Below is a small trained network, with its code and all its weights. Each question gives an input and a class and asks what happens when units are switched off, that is, made to give their printed mean instead of their output.

import numpy as np


def w(rows, s, z=0):
    codes = np.array(rows[::2]) - 128.0
    scale = np.full(codes.shape[1], s)
    scale[-1] = z or s
    return codes * scale


def norm(h):
    return h / np.sqrt((h * h).mean(-1, keepdims=True) + 1e-5)


def f(y):
    return y / 2 * (1 + np.tanh(0.7978845608 * (y + 0.044715 * y**3)))


def log_softmax(a):
    a = a - a.max(-1, keepdims=True)
    return a - np.log(np.exp(a).sum(-1, keepdims=True))


def net(x, mask):
    res = np.array(x, float).reshape(1, 7) / 4 @ E
    u = 0
    for l in range(2):
        y = f(norm(res) @ A[l][:, :-1].T + A[l][:, -1])
        res = res + np.where(mask[u : u + 13], y, B[l][:, -1]) @ B[l][:, :-1]
        u += 13
    return log_softmax(norm(res)[-1] @ U[:, :-1].T + U[:, -1])


A, B = {}, {}
E = w([
[121,116,121,144,131,133,134,142,130],'x0',
[83,143,140,90,188,124,99,155,249],'x1',
[69,168,79,176,120,78,78,119,129],'x2',
[107,130,126,118,121,118,144,131,115],'x3',
[158,32,146,131,193,3,113,116,110],'x4',
[131,134,128,120,127,125,129,120,128],'x5',
[129,91,103,180,140,145,143,173,143],'x6',
],0.0056)
A[0] = w([
[168,172,144,190,151,7,73,148,95,80],'L0N1',
[136,98,200,209,69,85,142,28,163,133],'L0N2',
[109,49,150,112,205,176,142,131,168,205],'L0N3',
[100,206,127,203,122,186,131,127,80,52],'L0N4',
[207,12,217,89,157,89,157,155,181,139],'L0N5',
[134,119,197,146,163,236,161,118,120,196],'L0N6',
[141,137,49,197,139,118,147,169,102,211],'L0N7',
[104,225,115,61,119,154,140,217,223,104],'L0N8',
[78,202,89,255,152,83,119,40,128,234],'L0N9',
[98,34,154,81,254,51,84,75,195,6],'L0N10',
[178,196,136,207,34,196,144,97,60,176],'L0N11',
[93,90,94,148,120,129,120,41,118,42],'L0N12',
[165,69,119,147,100,62,134,71,70,97],'L0N13',
],0.0054,0.0019)
B[0] = w([
[152,197,143,130,213,131,154,174,83,176],'L0N1',
[81,104,122,123,184,151,112,175,110,143],'L0N2',
[152,206,168,102,98,91,127,69,78,177],'L0N3',
[148,123,118,165,116,36,109,47,124,185],'L0N4',
[70,114,89,90,71,186,127,75,116,219],'L0N5',
[150,125,165,65,164,154,160,132,167,184],'L0N6',
[189,173,169,49,127,127,107,58,128,182],'L0N7',
[120,126,101,113,227,184,106,91,106,220],'L0N8',
[160,143,97,178,120,106,108,18,171,220],'L0N9',
[168,124,153,166,54,94,167,195,173,220],'L0N10',
[132,125,187,91,48,1,173,150,157,254],'L0N11',
[136,141,71,107,96,96,164,155,117,125],'L0N12',
[128,82,51,121,216,227,103,173,125,184],'L0N13',
],0.0052,0.0053)
A[1] = w([
[191,54,205,86,76,120,167,170,112,246],'L1N1',
[133,146,255,108,108,167,234,133,162,246],'L1N2',
[146,141,140,87,103,100,104,208,48,122],'L1N3',
[88,119,172,91,140,217,174,125,138,134],'L1N4',
[101,201,150,116,96,116,111,95,168,217],'L1N5',
[64,170,176,199,150,76,86,100,200,133],'L1N6',
[114,87,60,179,170,130,79,55,216,83],'L1N7',
[125,171,106,191,132,15,118,191,114,250],'L1N8',
[160,164,75,179,68,75,110,102,50,156],'L1N9',
[168,104,65,217,191,137,64,101,25,84],'L1N10',
[126,45,129,105,137,172,124,108,27,90],'L1N11',
[162,171,158,72,9,51,177,108,161,179],'L1N12',
[113,114,201,85,172,99,180,168,215,223],'L1N13',
],0.0061,0.0014)
B[1] = w([
[24,85,123,106,55,121,96,142,130,211],'L1N1',
[104,121,148,84,206,92,116,172,120,219],'L1N2',
[85,97,129,111,103,190,100,106,126,140],'L1N3',
[195,164,107,173,188,78,115,157,123,172],'L1N4',
[130,100,90,173,144,172,88,125,89,190],'L1N5',
[131,117,86,123,43,143,96,108,131,181],'L1N6',
[56,117,144,123,90,132,137,133,89,172],'L1N7',
[254,196,154,174,141,135,134,62,185,185],'L1N8',
[186,155,137,133,243,118,114,148,153,185],'L1N9',
[83,190,162,16,190,177,154,186,110,174],'L1N10',
[150,127,65,152,103,201,123,67,90,157],'L1N11',
[134,87,147,195,109,117,165,183,172,254],'L1N12',
[137,132,155,154,123,96,178,121,62,178],'L1N13',
],0.0063,0.0076)
U = w([
[82,68,191,109,89,87,194,204,164,185],'0',
[164,200,134,83,249,150,138,138,133,229],'1',
[210,178,124,218,90,64,131,83,209,101],'2',
[45,173,58,154,103,190,64,72,163,66],'3',
[106,72,58,65,98,218,129,112,71,6],'4',
],0.014,0.0024)

Each question gives the input, the list of numbers given to net, and the class t.
The units are the neurons (one row each of A and B). Each row of codes is followed by its name. A weight is (code - 128) times the scale printed after its matrix; where a second scale follows, it is the last column's (A, B and U).
mask holds one flag per neuron, layer by layer. A switched-off neuron (its flag False) gives its mean, the last column of its row in B, instead of its output. The means were averaged over made-up inputs and are rounded, as every weight is.
A unit's drop is (log p(t) with every unit on - log p(t) with that unit switched off) / (log p(t) with every unit on - log p(t) with every unit switched off).
The circuit of an input: a set's keep is (log p(t) with only the set's units on - log p(t) with every unit switched off) / (log p(t) with every unit on - log p(t) with every unit switched off). Starting from the 12 units with the biggest drops (on a tie, the unit counted first), units are removed one at a time, each time the one whose removal leaves the highest keep (on an exact tie, the one counted first), for as long as the keep stays at least 0.8.
units of the circuit, in order: the units of the circuit, biggest drop first
top k neurons: the k neurons with the biggest drops, biggest first
top k neurons in layer l: the k neurons of layer l with the biggest drops, biggest first
drop when u is switched off: that unit's drop, to one decimal
input [4,0,3,8,-6,-4,6], class 2: units of the circuit, in order	L0N4; L1N1
input [2,0,3,6,7,1,7], class 1: units of the circuit, in order	L0N11; L1N10
input [7,-1,5,1,7,1,8], class 1: units of the circuit, in order	L1N10; L0N11
input [-1,0,-8,-2,2,0,0], class 4: units of the circuit, in order	L0N5
input [-5,8,3,4,4,6,-2], class 2: units of the circuit, in order	L0N10; L1N8
input [-1,-2,1,0,4,8,-7], class 1: top 2 neurons in layer 0	L0N1; L0N6
input [6,-4,-4,-8,0,2,-8], class 0: top 2 neurons	L0N11; L0N8
input [-6,6,-7,4,0,-8,8], class 1: top 3 neurons	L0N11; L0N8; L1N4
input [7,-6,-3,3,0,8,-6], class 0: top 3 neurons	L0N11; L0N8; L1N12
input [8,0,-8,0,4,6,1], class 4: top 2 neurons in layer 0	L0N5; L0N11
input [-6,0,-3,6,-4,-8,-4], class 0: top 2 neurons in layer 0	L0N11; L0N13
input [3,7,3,2,0,-5,-4], class 3: top 2 neurons in layer 0	L0N11; L0N8
input [1,-1,-6,-8,-8,7,2], class 0: drop when L0N11 is switched off	1.3
input [-5,-6,0,4,-5,7,4], class 0: units of the circuit, in order	L0N11
input [-6,-3,8,5,8,4,2], class 1: drop when L1N10 is switched off	0.2
input [-5,4,2,6,3,7,-3], class 2: drop when L1N8 is switched off	0.4
